Below are the code and all the weights of a small trained network. Each question names an input and a class and asks about switching units off, where a switched-off unit gives its printed mean instead of its output.

import numpy as np


def w(rows, s, z=0):
    codes = np.array(rows[::2]) - 128.0
    scale = np.full(codes.shape[1], s)
    scale[-1] = z or s
    return codes * scale


def f(y):
    return np.maximum(y, 0)


def log_softmax(a):
    a = a - a.max(-1, keepdims=True)
    return a - np.log(np.exp(a).sum(-1, keepdims=True))


def net(x, mask):
    res = np.array(x, float).reshape(1, 8) / 4 @ E
    y = f(res @ A[0][:, :-1].T + A[0][:, -1])
    res = res + np.where(mask, y, B[0][:, -1]) @ B[0][:, :-1]
    return log_softmax(res[-1] @ U[:, :-1].T + U[:, -1])


A, B = {}, {}
E = w([
[102,134,220,205],'x0',
[1,168,111,108],'x1',
[175,91,180,140],'x2',
[147,162,158,148],'x3',
[155,193,232,61],'x4',
[198,200,75,171],'x5',
[177,147,130,21],'x6',
[142,74,164,183],'x7',
],0.0093)
A[0] = w([
[79,145,59,155,67],'neuron 1',
[145,177,73,157,254],'neuron 2',
[115,77,198,157,127],'neuron 3',
[155,150,188,184,238],'neuron 4',
[17,254,186,18,165],'neuron 5',
[83,204,116,151,74],'neuron 6',
[181,120,71,49,109],'neuron 7',
[126,35,146,113,145],'neuron 8',
[206,30,120,122,63],'neuron 9',
[58,75,60,133,194],'neuron 10',
[142,187,82,78,164],'neuron 11',
],0.0097,0.0061)
B[0] = w([
[100,32,59,103,167],'neuron 1',
[216,209,7,152,207],'neuron 2',
[191,174,36,87,187],'neuron 3',
[210,207,102,192,211],'neuron 4',
[232,146,221,173,255],'neuron 5',
[146,85,162,25,158],'neuron 6',
[77,50,100,26,202],'neuron 7',
[164,116,68,163,178],'neuron 8',
[172,80,111,183,180],'neuron 9',
[3,135,48,122,218],'neuron 10',
[121,155,98,53,198],'neuron 11',
],0.0065,0.012)
U = w([
[5,124,57,123,124],'0',
[188,211,88,185,83],'1',
[100,99,174,144,7],'2',
[173,236,63,33,161],'3',
[138,205,210,102,171],'4',
[211,162,132,171,147],'5',
[127,11,119,166,156],'6',
],0.011,0.014)

Each question gives the input, the list of numbers given to net, and the class t.
The units are the neurons (one row each of A and B). Each row of codes is followed by its name. A weight is (code - 128) times the scale printed after its matrix; where a second scale follows, it is the last column's (A, B and U).
mask holds one flag per neuron, in row order. A switched-off neuron (its flag False) gives its mean, the last column of its row in B, instead of its output. The means were averaged over made-up inputs and are rounded, as every weight is.
A unit's drop is (log p(t) with every unit on - log p(t) with that unit switched off) / (log p(t) with every unit on - log p(t) with every unit switched off).
The circuit of an input: a set's keep is (log p(t) with only the set's units on - log p(t) with every unit switched off) / (log p(t) with every unit on - log p(t) with every unit switched off). Starting from all 11 units, units are removed one at a time, each time the one whose removal leaves the highest keep (on an exact tie, the one counted first), for as long as the keep stays at least 0.8.
circuit, biggest first: the units of the circuit, biggest drop first
k most important neurons: the k neurons with the biggest drops, biggest first
drop of u: that unit's drop, to one decimal
input [-6,-6,-4,3,-7,-8,8,4], class 6: circuit, biggest first	[neuron 9]
input [-4,-2,-4,6,4,-6,-2,-8], class 4: circuit, biggest first	[neuron 5; neuron 3; neuron 2]
input [7,-2,3,-1,-1,3,-3,7], class 1: 3 most important neurons	[neuron 4; neuron 3; neuron 5]
input [8,8,0,1,0,-3,-6,0], class 5: 2 most important neurons	[neuron 5; neuron 4]
input [8,-6,4,5,0,-1,-4,8], class 1: 3 most important neurons	[neuron 4; neuron 3; neuron 5]
input [0,-3,6,8,2,-7,0,-8], class 4: 2 most important neurons	[neuron 2; neuron 9]
input [2,5,4,-3,-3,-2,1,-6], class 0: 4 most important neurons	[neuron 10; neuron 4; neuron 3; neuron 2]
input [5,7,4,5,-6,3,-5,8], class 0: 3 most important neurons	[neuron 5; neuron 10; neuron 1]
input [-1,7,1,-1,-8,6,0,-8], class 0: 4 most important neurons	[neuron 10; neuron 1; neuron 4; neuron 3]
input [-5,1,-2,-1,-4,-1,-7,7], class 0: 2 most important neurons	[neuron 10; neuron 5]
input [5,4,3,5,-8,-1,-8,4], class 0: 2 most important neurons	[neuron 10; neuron 5]
input [7,-6,2,4,7,-7,7,1], class 5: 2 most important neurons	[neuron 4; neuron 3]
input [4,3,6,5,4,3,4,-5], class 5: 2 most important neurons	[neuron 5; neuron 4]
input [4,-6,6,-2,3,-8,-7,2], class 5: circuit, biggest first	[neuron 4]
input [2,-1,-2,-1,4,-6,-3,8], class 5: drop of neuron 3	0.3
input [0,-1,4,-6,0,-2,2,-4], class 6: drop of neuron 1	-0.1
input [-4,1,-5,-8,-7,-3,7,-6], class 0: drop of neuron 10	0.3
input [-6,6,8,6,6,-5,-2,0], class 4: drop of neuron 2	0.1
